Below is a small trained network, with its code and all its weights. Each question gives an input and a target symbol and asks what happens when units are switched off, that is, made to give their printed mean instead of their output.

import numpy as np


def w(rows, s, z=0):
    codes = np.array(rows[::2]) - 128.0
    scale = np.full(codes.shape[1], s)
    scale[-1] = z or s
    return codes * scale


def f(y):
    return y / 2 * (1 + np.tanh(0.7978845608 * (y + 0.044715 * y**3)))


def softmax(a):
    e = np.exp(a - a.max(-1, keepdims=True))
    return e / e.sum(-1, keepdims=True)


def log_softmax(a):
    a = a - a.max(-1, keepdims=True)
    return a - np.log(np.exp(a).sum(-1, keepdims=True))


def net(x, mask):
    ids = ['βγδεηθστφψω'.index(c) for c in x.split()]
    T = len(ids)
    res = E[ids] + P[:T]
    r = res
    for j in range(3):
        rows = slice(2 * j, 2 * j + 2)
        q, k, v = (r @ M[0][rows].T for M in (Q, K, V))
        z = softmax(np.where(np.tri(T) > 0, q @ k.T / 2**0.5, -1e9)) @ v
        o = O[0][rows]
        res = res + np.where(mask[j], z, o[:, -1]) @ o[:, :-1]
    y = f(res @ A[0][:, :-1].T + A[0][:, -1])
    res = res + np.where(mask[3:11], y, B[0][:, -1]) @ B[0][:, :-1]
    return log_softmax(res[-1] @ U[:, :-1].T + U[:, -1])


Q, K, V, O, A, B = {}, {}, {}, {}, {}, {}
E = w([
[169,120,82],'β',
[111,116,62],'γ',
[146,59,100],'δ',
[126,139,160],'ε',
[133,115,88],'η',
[132,137,133],'θ',
[86,121,172],'σ',
[94,120,90],'τ',
[252,84,87],'φ',
[79,118,129],'ψ',
[204,129,238],'ω',
],0.02)
P = w([
[126,171,144],'0',
[138,173,27],'1',
[180,50,29],'2',
[105,131,167],'3',
[142,192,6],'4',
[171,58,57],'5',
[136,154,139],'6',
],0.012)
Q[0] = w([
[145,171,52],'H0',
[123,9,89],'H0',
[204,218,134],'H1',
[82,178,107],'H1',
[135,30,129],'H2',
[166,107,94],'H2',
],0.012)
K[0] = w([
[151,48,156],'H0',
[1,64,159],'H0',
[217,167,147],'H1',
[113,4,176],'H1',
[215,140,153],'H2',
[66,118,183],'H2',
],0.011)
V[0] = w([
[90,146,2],'H0',
[180,64,98],'H0',
[218,121,130],'H1',
[121,109,194],'H1',
[102,220,35],'H2',
[31,6,254],'H2',
],0.0077)
O[0] = w([
[167,250,125,227],'H0',
[154,119,163,159],'H0',
[113,73,165,162],'H1',
[144,122,184,41],'H1',
[171,105,147,193],'H2',
[66,111,144,4],'H2',
],0.011,0.0026)
A[0] = w([
[249,161,207,239],'N0',
[211,26,30,241],'N1',
[39,206,154,226],'N2',
[138,211,255,122],'N3',
[166,2,115,253],'N4',
[121,141,212,188],'N5',
[187,160,65,148],'N6',
[36,196,51,140],'N7',
],0.0094,0.004)
B[0] = w([
[78,149,137,209],'N0',
[101,137,182,250],'N1',
[181,72,3,155],'N2',
[93,59,88,160],'N3',
[64,218,85,192],'N4',
[115,73,89,146],'N5',
[176,1,207,202],'N6',
[171,230,132,169],'N7',
],0.0087,0.012)
U = w([
[96,25,28,125],'β',
[94,76,86,12],'γ',
[88,149,192,34],'δ',
[106,95,97,116],'ε',
[120,116,119,116],'η',
[114,144,181,94],'θ',
[105,176,20,190],'σ',
[158,186,118,118],'τ',
[44,71,148,77],'φ',
[156,161,64,249],'ψ',
[2,186,129,146],'ω',
],0.0084,0.002)

Each question gives the input, a string of symbols that net reads in full, and the target symbol t.
The units are the heads (2 rows each of Q, K, V and O) and the neurons (one row each of A and B). Each row of codes is followed by its name. A weight is (code - 128) times the scale printed after its matrix; where a second scale follows, it is the last column's (O, A, B and U).
mask holds one flag per unit, heads first, then neurons. A switched-off unit (its flag False) gives its mean, the last column of its rows in O or B, instead of its output. The means were averaged over made-up inputs and are rounded, as every weight is.
A unit's drop is (log p(t) with every unit on - log p(t) with that unit switched off) / (log p(t) with every unit on - log p(t) with every unit switched off).
The circuit of an input: a set's keep is (log p(t) with only the set's units on - log p(t) with every unit switched off) / (log p(t) with every unit on - log p(t) with every unit switched off). Starting from all 11 units, units are removed one at a time, each time the one whose removal leaves the highest keep (on an exact tie, the one counted first), for as long as the keep stays at least 0.8.
circuit, biggest first: the units of the circuit, biggest drop first
top k neurons: the k neurons with the biggest drops, biggest first
which heads matter: for each layer, one digit per head in row order, 1 if its drop is at least 0.15 and else 0, layers parted by /
drop of u: that unit's drop, to one decimal
input σ γ ω ψ δ, target ω: which heads matter -> 101
input ω σ ψ, target σ: which heads matter -> 001
input ω ε δ ε φ ω, target ω: circuit, biggest first -> (N4 N6 H1 N0)
input ψ β ω δ θ, target ω: which heads matter -> 110
input τ ε ω ω φ, target ω: which heads matter -> 100
input φ σ ε σ ε σ, target ω: circuit, biggest first -> (N4 N6)
input δ ω τ σ θ η, target ω: circuit, biggest first -> (N4 H0 N1)
input γ ε γ ψ β ψ ω, target φ: circuit, biggest first -> (N3 N0)
input σ σ η, target ω: top 3 neurons -> (N4 N1 N2)
input σ θ ε, target ω: circuit, biggest first -> (N4 H0 N6 N1)
input σ φ τ, target ω: top 3 neurons -> (N4 N1 N2)
input σ γ γ, target ω: top 2 neurons -> (N1 N4)
input τ σ η σ δ ψ, target ω: top 2 neurons -> (N4 N6)
input β τ η σ β β δ, target ω: circuit, biggest first -> (N4 H0 N1)
input τ ω β σ δ τ, target ω: top 4 neurons -> (N4 N1 N2 N6)
input θ η τ β γ, target τ: top neuron -> (N7)
input γ θ τ ψ τ, target ψ: top neuron -> (N7)
input η β ω ε γ, target ω: drop of N1 -> 0.3
input ω τ σ, target σ: drop of N4 -> -0.1
input σ φ θ, target ω: drop of N2 -> 0.1
